Below are the code and all the weights of a small trained network. Each question names an input and a class and asks about switching units off, where a switched-off unit gives its printed mean instead of its output.

import numpy as np


def w(rows, s, z=0):
    codes = np.array(rows[::2]) - 128.0
    scale = np.full(codes.shape[1], s)
    scale[-1] = z or s
    return codes * scale


def norm(h):
    return h / np.sqrt((h * h).mean(-1, keepdims=True) + 1e-5)


def f(y):
    return y / 2 * (1 + np.tanh(0.7978845608 * (y + 0.044715 * y**3)))


def log_softmax(a):
    a = a - a.max(-1, keepdims=True)
    return a - np.log(np.exp(a).sum(-1, keepdims=True))


def net(x, mask):
    res = np.array(x, float).reshape(1, 4) / 4 @ E
    u = 0
    for l in range(3):
        y = f(norm(res) @ A[l][:, :-1].T + A[l][:, -1])
        res = res + np.where(mask[u : u + 12], y, B[l][:, -1]) @ B[l][:, :-1]
        u += 12
    return log_softmax(norm(res)[-1] @ U[:, :-1].T + U[:, -1])


A, B = {}, {}
E = w([
[166,147,215],'x0',
[2,64,102],'x1',
[122,148,55],'x2',
[71,23,171],'x3',
],0.0053)
A[0] = w([
[201,214,93,103],'L0N0',
[247,45,217,185],'L0N1',
[90,210,181,254],'L0N2',
[124,135,95,190],'L0N3',
[128,206,92,173],'L0N4',
[148,175,203,35],'L0N5',
[83,25,173,142],'L0N6',
[57,156,112,114],'L0N7',
[184,181,192,116],'L0N8',
[169,100,112,188],'L0N9',
[116,212,94,197],'L0N10',
[139,167,174,128],'L0N11',
],0.012,0.0027)
B[0] = w([
[141,100,129,226],'L0N0',
[76,111,138,255],'L0N1',
[202,130,112,186],'L0N2',
[87,67,113,157],'L0N3',
[193,48,122,194],'L0N4',
[78,162,104,162],'L0N5',
[101,173,175,250],'L0N6',
[160,92,174,172],'L0N7',
[164,206,109,201],'L0N8',
[51,232,164,149],'L0N9',
[204,25,114,200],'L0N10',
[157,255,129,151],'L0N11',
],0.0083,0.0061)
A[1] = w([
[155,54,147,102],'L1N0',
[101,168,111,100],'L1N1',
[104,46,43,208],'L1N2',
[74,100,180,147],'L1N3',
[230,90,170,36],'L1N4',
[139,199,175,126],'L1N5',
[167,134,175,105],'L1N6',
[214,58,96,116],'L1N7',
[162,143,68,49],'L1N8',
[208,155,243,173],'L1N9',
[145,239,254,176],'L1N10',
[241,119,8,255],'L1N11',
],0.0071,0.0011)
B[1] = w([
[209,87,80,158],'L1N0',
[254,155,158,127],'L1N1',
[62,163,98,190],'L1N2',
[214,64,46,187],'L1N3',
[152,187,178,168],'L1N4',
[80,151,163,159],'L1N5',
[87,171,183,137],'L1N6',
[159,93,137,202],'L1N7',
[191,145,198,130],'L1N8',
[178,89,98,184],'L1N9',
[102,119,141,238],'L1N10',
[127,48,198,253],'L1N11',
],0.0059,0.0042)
A[2] = w([
[6,94,137,119],'L2N0',
[146,214,133,100],'L2N1',
[115,43,93,198],'L2N2',
[187,75,86,240],'L2N3',
[123,80,147,213],'L2N4',
[196,203,89,99],'L2N5',
[96,82,14,84],'L2N6',
[100,142,135,121],'L2N7',
[133,143,136,133],'L2N8',
[91,164,68,254],'L2N9',
[124,59,150,246],'L2N10',
[99,96,78,145],'L2N11',
],0.014,0.0015)
B[2] = w([
[155,47,168,255],'L2N0',
[151,255,129,157],'L2N1',
[115,217,111,215],'L2N2',
[136,110,61,203],'L2N3',
[71,155,146,176],'L2N4',
[131,42,89,159],'L2N5',
[111,188,69,182],'L2N6',
[124,158,198,140],'L2N7',
[44,169,165,129],'L2N8',
[170,80,159,140],'L2N9',
[82,153,106,203],'L2N10',
[132,157,165,159],'L2N11',
],0.0072,0.0086)
U = w([
[52,100,25,38],'0',
[33,57,179,249],'1',
[212,54,69,141],'2',
[134,253,166,17],'3',
],0.013,0.0021)

Each question gives the input, the list of numbers given to net, and the class t.
The units are the neurons (one row each of A and B). Each row of codes is followed by its name. A weight is (code - 128) times the scale printed after its matrix; where a second scale follows, it is the last column's (A, B and U).
mask holds one flag per neuron, layer by layer. A switched-off neuron (its flag False) gives its mean, the last column of its row in B, instead of its output. The means were averaged over made-up inputs and are rounded, as every weight is.
A unit's drop is (log p(t) with every unit on - log p(t) with that unit switched off) / (log p(t) with every unit on - log p(t) with every unit switched off).
The circuit of an input: a set's keep is (log p(t) with only the set's units on - log p(t) with every unit switched off) / (log p(t) with every unit on - log p(t) with every unit switched off). Starting from the 12 units with the biggest drops (on a tie, the unit counted first), units are removed one at a time, each time the one whose removal leaves the highest keep (on an exact tie, the one counted first), for as long as the keep stays at least 0.8.
units of the circuit, in order: the units of the circuit, biggest drop first
k most important neurons: the k neurons with the biggest drops, biggest first
top k neurons in layer l: the k neurons of layer l with the biggest drops, biggest first
drop when u is switched off: that unit's drop, to one decimal
input [-2,5,3,-8], class 2: units of the circuit, in order	(L0N10)
input [2,-8,-2,8], class 3: units of the circuit, in order	(L0N8, L0N10)
input [-5,-3,-2,1], class 0: 2 most important neurons	(L0N6, L0N8)
input [4,-2,-7,2], class 3: top 2 neurons in layer 0	(L0N8, L0N11)
input [-1,5,8,-8], class 2: 3 most important neurons	(L0N10, L0N4, L0N1)
input [2,4,7,-6], class 2: top 2 neurons in layer 0	(L0N10, L0N4)
input [-4,6,0,-8], class 2: top 4 neurons in layer 0	(L0N10, L0N4, L0N1, L0N7)
input [-6,-4,-1,2], class 0: 4 most important neurons	(L0N8, L0N6, L0N11, L2N6)
input [8,-6,7,-6], class 2: top 2 neurons in layer 2	(L2N5, L2N2)
input [8,-2,8,4], class 3: drop when L1N10 is switched off	0.0
input [8,-1,7,-2], class 2: drop when L2N5 is switched off	0.1
input [6,-6,5,-6], class 2: drop when L2N5 is switched off	0.2
input [-3,-4,-4,1], class 3: drop when L0N8 is switched off	0.3
input [-4,-8,2,5], class 1: most important neuron	(L0N1)
